Below is a small trained network, with its code and all its weights. Each question gives an input and a class and asks what happens when units are switched off, that is, made to give their printed mean instead of their output.

import numpy as np


def w(rows, s, z=0):
    codes = np.array(rows[::2]) - 128.0
    scale = np.full(codes.shape[1], s)
    scale[-1] = z or s
    return codes * scale


def f(y):
    return y / 2 * (1 + np.tanh(0.7978845608 * (y + 0.044715 * y**3)))


def log_softmax(a):
    a = a - a.max(-1, keepdims=True)
    return a - np.log(np.exp(a).sum(-1, keepdims=True))


def net(x, mask):
    res = np.array(x, float).reshape(1, 4) / 4 @ E
    y = f(res @ A[0][:, :-1].T + A[0][:, -1])
    res = res + np.where(mask, y, B[0][:, -1]) @ B[0][:, :-1]
    return log_softmax(res[-1] @ U[:, :-1].T + U[:, -1])


A, B = {}, {}
E = w([
[203,184,124,255,93,129,122],'x0',
[187,112,77,67,107,68,15],'x1',
[106,143,175,130,106,135,83],'x2',
[42,164,31,126,107,38,93],'x3',
],0.0097)
A[0] = w([
[2,84,171,161,142,164,147,217],'N1',
[151,218,140,168,167,186,166,166],'N2',
[129,119,92,80,114,71,104,130],'N3',
[181,97,176,236,144,208,169,111],'N4',
[41,212,122,157,159,129,159,134],'N5',
[178,182,73,223,56,87,107,207],'N6',
[69,93,133,93,190,170,170,217],'N7',
[239,79,213,58,175,149,117,32],'N8',
[243,146,126,83,109,133,58,6],'N9',
],0.0075,0.0023)
B[0] = w([
[153,149,136,161,179,117,168,231],'N1',
[171,21,104,109,87,164,121,204],'N2',
[101,126,100,80,146,84,35,181],'N3',
[94,3,14,119,8,184,32,255],'N4',
[212,205,157,147,133,136,128,190],'N5',
[152,127,176,188,202,133,249,228],'N6',
[135,167,190,171,133,72,203,220],'N7',
[93,245,251,121,209,89,233,207],'N8',
[124,197,209,161,151,152,167,169],'N9',
],0.0069,0.0082)
U = w([
[152,143,168,176,116,179,222,103],'0',
[120,208,138,134,179,91,165,255],'1',
[117,30,34,103,2,147,22,20],'2',
],0.0085,0.001)

Each question gives the input, the list of numbers given to net, and the class t.
The units are the neurons (one row each of A and B). Each row of codes is followed by its name. A weight is (code - 128) times the scale printed after its matrix; where a second scale follows, it is the last column's (A, B and U).
mask holds one flag per neuron, in row order. A switched-off neuron (its flag False) gives its mean, the last column of its row in B, instead of its output. The means were averaged over made-up inputs and are rounded, as every weight is.
A unit's drop is (log p(t) with every unit on - log p(t) with that unit switched off) / (log p(t) with every unit on - log p(t) with every unit switched off).
The circuit of an input: a set's keep is (log p(t) with only the set's units on - log p(t) with every unit switched off) / (log p(t) with every unit on - log p(t) with every unit switched off). Starting from all 9 units, units are removed one at a time, each time the one whose removal leaves the highest keep (on an exact tie, the one counted first), for as long as the keep stays at least 0.8.
units of the circuit, in order: the units of the circuit, biggest drop first
unit that matters most: the unit with the biggest drop
k most important neurons: the k neurons with the biggest drops, biggest first
drop when u is switched off: that unit's drop, to one decimal
input [-7,4,-8,-8], class 1: unit that matters most -> N8
input [3,0,6,-1], class 2: 2 most important neurons -> N8, N7
input [0,6,-1,-3], class 1: units of the circuit, in order -> N4, N2
input [-4,4,5,-5], class 1: units of the circuit, in order -> N8, N4
input [-2,2,-3,2], class 2: 3 most important neurons -> N8, N6, N1
input [-6,3,2,-8], class 1: units of the circuit, in order -> N8, N2
input [7,8,1,1], class 1: 3 most important neurons -> N4, N2, N3
input [6,-8,5,-2], class 2: drop when N4 is switched off -> 0.7
input [1,-6,-6,-7], class 2: drop when N4 is switched off -> 1.0
input [7,-3,-5,-1], class 2: drop when N4 is switched off -> 0.6
input [6,-8,2,-8], class 2: drop when N4 is switched off -> 0.8
